Below are the code and all the weights of a small trained network. Each question names an input and a class and asks about switching units off, where a switched-off unit gives its printed mean instead of its output.

import numpy as np


def w(rows, s, z=0):
    codes = np.array(rows[::2]) - 128.0
    scale = np.full(codes.shape[1], s)
    scale[-1] = z or s
    return codes * scale


def norm(h):
    return h / np.sqrt((h * h).mean(-1, keepdims=True) + 1e-5)


def f(y):
    return y / 2 * (1 + np.tanh(0.7978845608 * (y + 0.044715 * y**3)))


def log_softmax(a):
    a = a - a.max(-1, keepdims=True)
    return a - np.log(np.exp(a).sum(-1, keepdims=True))


def net(x, mask):
    res = np.array(x, float).reshape(1, 2) / 4 @ E
    u = 0
    for l in range(4):
        y = f(norm(res) @ A[l][:, :-1].T + A[l][:, -1])
        res = res + np.where(mask[u : u + 9], y, B[l][:, -1]) @ B[l][:, :-1]
        u += 9
    return log_softmax(norm(res)[-1] @ U[:, :-1].T + U[:, -1])


A, B = {}, {}
E = w([
[2,157,211],'x0',
[196,209,184],'x1',
],0.0093)
A[0] = w([
[228,236,174,6],'L0N0',
[239,243,178,114],'L0N1',
[60,7,53,4],'L0N2',
[104,116,104,169],'L0N3',
[218,172,181,103],'L0N4',
[112,147,110,92],'L0N5',
[135,121,139,176],'L0N6',
[234,122,72,125],'L0N7',
[93,218,157,136],'L0N8',
],0.015,0.0027)
B[0] = w([
[169,236,8,216],'L0N0',
[241,236,53,238],'L0N1',
[49,68,2,254],'L0N2',
[106,106,119,152],'L0N3',
[140,233,79,194],'L0N4',
[118,129,132,125],'L0N5',
[129,128,134,135],'L0N6',
[242,53,224,219],'L0N7',
[155,84,237,192],'L0N8',
],0.025,0.0095)
A[1] = w([
[127,181,144,100],'L1N0',
[38,114,147,99],'L1N1',
[74,216,114,79],'L1N2',
[159,241,175,85],'L1N3',
[109,252,43,6],'L1N4',
[135,133,107,50],'L1N5',
[114,188,85,108],'L1N6',
[24,188,28,59],'L1N7',
[54,170,55,47],'L1N8',
],0.022,0.0026)
B[1] = w([
[121,95,105,156],'L1N0',
[101,182,158,201],'L1N1',
[221,111,150,155],'L1N2',
[34,46,61,244],'L1N3',
[164,169,12,246],'L1N4',
[142,117,146,133],'L1N5',
[133,134,88,184],'L1N6',
[4,52,123,255],'L1N7',
[46,95,112,213],'L1N8',
],0.038,0.0095)
A[2] = w([
[163,160,102,106],'L2N0',
[150,227,59,2],'L2N1',
[74,241,243,165],'L2N2',
[138,248,68,159],'L2N3',
[156,233,80,165],'L2N4',
[27,173,160,158],'L2N5',
[152,143,96,87],'L2N6',
[113,234,210,115],'L2N7',
[147,142,99,104],'L2N8',
],0.017,0.0032)
B[2] = w([
[147,119,161,165],'L2N0',
[163,44,85,225],'L2N1',
[241,74,203,204],'L2N2',
[163,32,78,240],'L2N3',
[172,3,116,230],'L2N4',
[137,169,192,255],'L2N5',
[143,120,143,157],'L2N6',
[183,133,91,167],'L2N7',
[142,117,142,153],'L2N8',
],0.037,0.007)
A[3] = w([
[125,177,113,232],'L3N0',
[144,157,79,185],'L3N1',
[251,207,180,249],'L3N2',
[155,136,68,38],'L3N3',
[113,192,99,193],'L3N4',
[130,163,118,234],'L3N5',
[81,143,86,103],'L3N6',
[46,133,103,148],'L3N7',
[176,185,46,57],'L3N8',
],0.027,0.0019)
B[3] = w([
[141,81,173,120],'L3N0',
[130,75,168,171],'L3N1',
[148,232,206,230],'L3N2',
[165,102,168,199],'L3N3',
[157,99,164,126],'L3N4',
[134,88,160,122],'L3N5',
[102,119,177,198],'L3N6',
[80,144,153,245],'L3N7',
[132,2,175,212],'L3N8',
],0.05,0.011)
U = w([
[169,192,225,205],'0',
[117,169,115,5],'1',
[116,188,88,2],'2',
[193,33,89,203],'3',
[5,114,156,224],'4',
],0.022,0.0095)

Each question gives the input, the list of numbers given to net, and the class t.
The units are the neurons (one row each of A and B). Each row of codes is followed by its name. A weight is (code - 128) times the scale printed after its matrix; where a second scale follows, it is the last column's (A, B and U).
mask holds one flag per neuron, layer by layer. A switched-off neuron (its flag False) gives its mean, the last column of its row in B, instead of its output. The means were averaged over made-up inputs and are rounded, as every weight is.
A unit's drop is (log p(t) with every unit on - log p(t) with that unit switched off) / (log p(t) with every unit on - log p(t) with every unit switched off).
unit that matters most: the unit with the biggest drop
k most important neurons: the k neurons with the biggest drops, biggest first
k most important neurons of layer l: the k neurons of layer l with the biggest drops, biggest first
drop of u: that unit's drop, to one decimal
input [8,6], class 4: 3 most important neurons => (L1N3, L0N8, L0N2)
input [6,0], class 0: 2 most important neurons => (L0N1, L0N0)
input [4,-1], class 0: 3 most important neurons => (L0N1, L0N0, L1N4)
input [7,-1], class 0: 2 most important neurons => (L0N1, L0N0)
input [2,1], class 4: 2 most important neurons => (L0N2, L0N7)
input [5,-4], class 4: unit that matters most => L0N7
input [-5,-2], class 0: 2 most important neurons => (L1N3, L0N7)
input [2,0], class 0: 3 most important neurons => (L0N1, L0N0, L0N4)
input [-6,-2], class 0: 2 most important neurons => (L1N3, L1N7)
input [6,4], class 4: 2 most important neurons => (L0N8, L0N2)
input [3,0], class 0: 2 most important neurons of layer 0 => (L0N1, L0N0)
input [3,-1], class 0: drop of L0N1 => 1.1
input [4,1], class 0: drop of L0N0 => 0.9
input [5,3], class 4: unit that matters most => L0N8
input [8,-1], class 0: drop of L0N0 => 0.5
input [4,-6], class 4: drop of L1N8 => 0.0
